Below are the code and all the weights of a small trained network. Each question names an input and a target symbol and asks about switching units off, where a switched-off unit gives its printed mean instead of its output.

import numpy as np


def w(rows, s, z=0):
    codes = np.array(rows[::2]) - 128.0
    scale = np.full(codes.shape[1], s)
    scale[-1] = z or s
    return codes * scale


def f(y):
    return np.maximum(y, 0)


def softmax(a):
    e = np.exp(a - a.max(-1, keepdims=True))
    return e / e.sum(-1, keepdims=True)


def log_softmax(a):
    a = a - a.max(-1, keepdims=True)
    return a - np.log(np.exp(a).sum(-1, keepdims=True))


def net(x, mask):
    ids = ['αβγδεθλμξπτφψω'.index(c) for c in x.split()]
    T = len(ids)
    res = E[ids] + P[:T]
    r = res
    for j in range(2):
        rows = slice(3 * j, 3 * j + 3)
        q, k, v = (r @ M[0][rows].T for M in (Q, K, V))
        z = softmax(np.where(np.tri(T) > 0, q @ k.T / 3**0.5, -1e9)) @ v
        o = O[0][rows]
        res = res + np.where(mask[j], z, o[:, -1]) @ o[:, :-1]
    y = f(res @ A[0][:, :-1].T + A[0][:, -1])
    res = res + np.where(mask[2:10], y, B[0][:, -1]) @ B[0][:, :-1]
    return log_softmax(res[-1] @ U[:, :-1].T + U[:, -1])


Q, K, V, O, A, B = {}, {}, {}, {}, {}, {}
E = w([
[214,152,195,134,32,162,75],'α',
[162,68,102,110,52,125,107],'β',
[170,89,105,99,62,135,117],'γ',
[179,105,84,99,76,161,118],'δ',
[65,152,119,173,96,133,95],'ε',
[206,128,116,80,69,111,154],'θ',
[188,90,208,42,75,138,50],'λ',
[107,60,162,96,36,62,150],'μ',
[219,191,63,68,152,154,162],'ξ',
[216,182,225,65,149,36,158],'π',
[67,219,107,108,64,249,129],'τ',
[25,165,51,201,113,67,161],'φ',
[25,139,54,120,139,151,84],'ψ',
[213,203,156,94,170,77,58],'ω',
],0.018)
P = w([
[134,59,153,204,169,183,172],'0',
[179,124,111,183,105,169,139],'1',
[154,126,133,157,127,145,168],'2',
[179,151,97,147,90,146,115],'3',
[163,145,95,124,98,129,125],'4',
[154,161,79,111,92,126,118],'5',
[138,157,79,89,97,111,120],'6',
[126,159,75,72,100,100,111],'7',
[108,156,71,53,106,89,113],'8',
[98,162,69,37,107,72,115],'9',
[78,143,57,24,119,69,114],'10',
[68,144,49,8,116,59,104],'11',
],0.013)
Q[0] = w([
[43,54,158,172,162,182,77],'head 1',
[155,20,181,116,116,133,246],'head 1',
[2,178,237,224,245,200,192],'head 1',
[132,98,163,113,80,133,58],'head 2',
[99,194,86,105,144,113,31],'head 2',
[26,139,201,248,225,220,138],'head 2',
],0.0081)
K[0] = w([
[178,101,146,124,83,192,203],'head 1',
[140,134,112,150,215,123,176],'head 1',
[153,87,212,252,116,238,142],'head 1',
[119,146,137,153,89,107,171],'head 2',
[160,171,91,127,89,70,130],'head 2',
[195,85,148,239,171,157,160],'head 2',
],0.012)
V[0] = w([
[154,94,183,82,44,97,161],'head 1',
[84,27,34,116,60,152,132],'head 1',
[172,130,111,53,167,173,146],'head 1',
[156,82,171,153,157,59,95],'head 2',
[125,155,143,149,107,88,250],'head 2',
[71,174,151,201,84,135,128],'head 2',
],0.015)
O[0] = w([
[137,147,107,96,116,239,250,254],'head 1',
[123,88,163,179,56,240,108,86],'head 1',
[171,70,121,241,169,67,193,228],'head 1',
[120,202,108,147,26,109,184,53],'head 2',
[178,44,12,93,108,167,125,93],'head 2',
[29,59,96,108,178,115,208,36],'head 2',
],0.012,0.0059)
A[0] = w([
[107,185,48,105,156,168,136,52],'neuron 1',
[127,100,159,72,176,56,84,74],'neuron 2',
[2,190,89,123,109,166,109,3],'neuron 3',
[210,150,145,171,210,99,86,109],'neuron 4',
[110,185,46,147,157,181,101,89],'neuron 5',
[179,148,156,30,84,101,84,53],'neuron 6',
[95,142,130,192,139,207,141,130],'neuron 7',
[117,147,184,127,160,90,135,91],'neuron 8',
],0.0096,0.006)
B[0] = w([
[116,118,181,137,127,64,156,165],'neuron 1',
[130,162,63,170,62,108,124,216],'neuron 2',
[252,132,157,116,190,180,138,170],'neuron 3',
[89,90,148,109,103,129,170,249],'neuron 4',
[110,83,123,117,52,63,143,160],'neuron 5',
[105,133,87,128,166,139,109,196],'neuron 6',
[95,115,91,176,167,34,87,208],'neuron 7',
[168,55,89,119,154,154,104,177],'neuron 8',
],0.011,0.021)
U = w([
[22,214,139,122,138,137,183,174],'α',
[102,174,106,145,118,141,123,77],'β',
[125,172,101,149,131,143,117,58],'γ',
[210,162,110,162,186,126,71,21],'δ',
[62,174,100,116,168,146,120,164],'ε',
[241,184,38,169,180,192,119,16],'θ',
[194,246,180,136,114,115,108,202],'λ',
[116,172,107,68,2,167,175,93],'μ',
[241,85,198,98,88,88,139,2],'ξ',
[153,156,194,4,139,100,165,177],'π',
[109,74,136,27,165,138,146,103],'τ',
[165,168,115,30,170,156,79,247],'φ',
[72,120,214,43,60,68,84,188],'ψ',
[98,165,98,80,76,65,97,137],'ω',
],0.0058,0.0066)

Each question gives the input, a string of symbols that net reads in full, and the target symbol t.
The units are the heads (3 rows each of Q, K, V and O) and the neurons (one row each of A and B). Each row of codes is followed by its name. A weight is (code - 128) times the scale printed after its matrix; where a second scale follows, it is the last column's (O, A, B and U).
mask holds one flag per unit, heads first, then neurons. A switched-off unit (its flag False) gives its mean, the last column of its rows in O or B, instead of its output. The means were averaged over made-up inputs and are rounded, as every weight is.
A unit's drop is (log p(t) with every unit on - log p(t) with that unit switched off) / (log p(t) with every unit on - log p(t) with every unit switched off).
The circuit of an input: a set's keep is (log p(t) with only the set's units on - log p(t) with every unit switched off) / (log p(t) with every unit on - log p(t) with every unit switched off). Starting from all 10 units, units are removed one at a time, each time the one whose removal leaves the highest keep (on an exact tie, the one counted first), for as long as the keep stays at least 0.8.
units of the circuit, in order: the units of the circuit, biggest drop first
k most important neurons: the k neurons with the biggest drops, biggest first
heads that matter: for each layer, one digit per head in row order, 1 if its drop is at least 0.15 and else 0, layers parted by /
input ε μ θ ω μ θ, target ω: heads that matter : 10
input τ ω π, target ω: heads that matter : 10
input τ ω ω ε, target λ: heads that matter : 11
input ω ψ ω α α ω δ, target ω: 3 most important neurons : [neuron 2; neuron 4; neuron 3]
input λ ξ λ λ μ δ, target μ: units of the circuit, in order : [head 1]
input θ ω φ γ λ α μ π ψ μ ω ξ, target ω: units of the circuit, in order : [head 1; neuron 2]
input θ ω ω ω ω ξ φ δ ψ ω λ, target ω: units of the circuit, in order : [neuron 2; head 1]
input β ω β λ ω μ ε, target λ: units of the circuit, in order : [neuron 4; head 2; neuron 6]
input ψ δ α ξ ω θ π δ, target π: units of the circuit, in order : [head 1; neuron 1]
input α ψ δ ω ε ω θ ω γ, target ω: 2 most important neurons : [neuron 2; neuron 4]
input λ γ θ λ, target λ: 2 most important neurons : [neuron 4; neuron 8]
input δ α ω δ ε ψ λ θ θ ω τ α, target ω: units of the circuit, in order : [neuron 2; head 1]
input π τ β ω μ, target ω: heads that matter : 10
input γ π ε α φ ψ λ ω π, target ω: units of the circuit, in order : [head 1; neuron 2]
input β β ξ ξ γ, target ξ: units of the circuit, in order : [head 1; neuron 4]
input μ μ ψ α γ α γ π, target π: heads that matter : 10
input β μ μ φ θ δ, target φ: 2 most important neurons : [neuron 4; neuron 2]
input θ ε ω ξ τ μ, target τ: heads that matter : 01
input ω μ τ, target λ: heads that matter : 01
input ξ ω β, target ω: 3 most important neurons : [neuron 2; neuron 3; neuron 4]
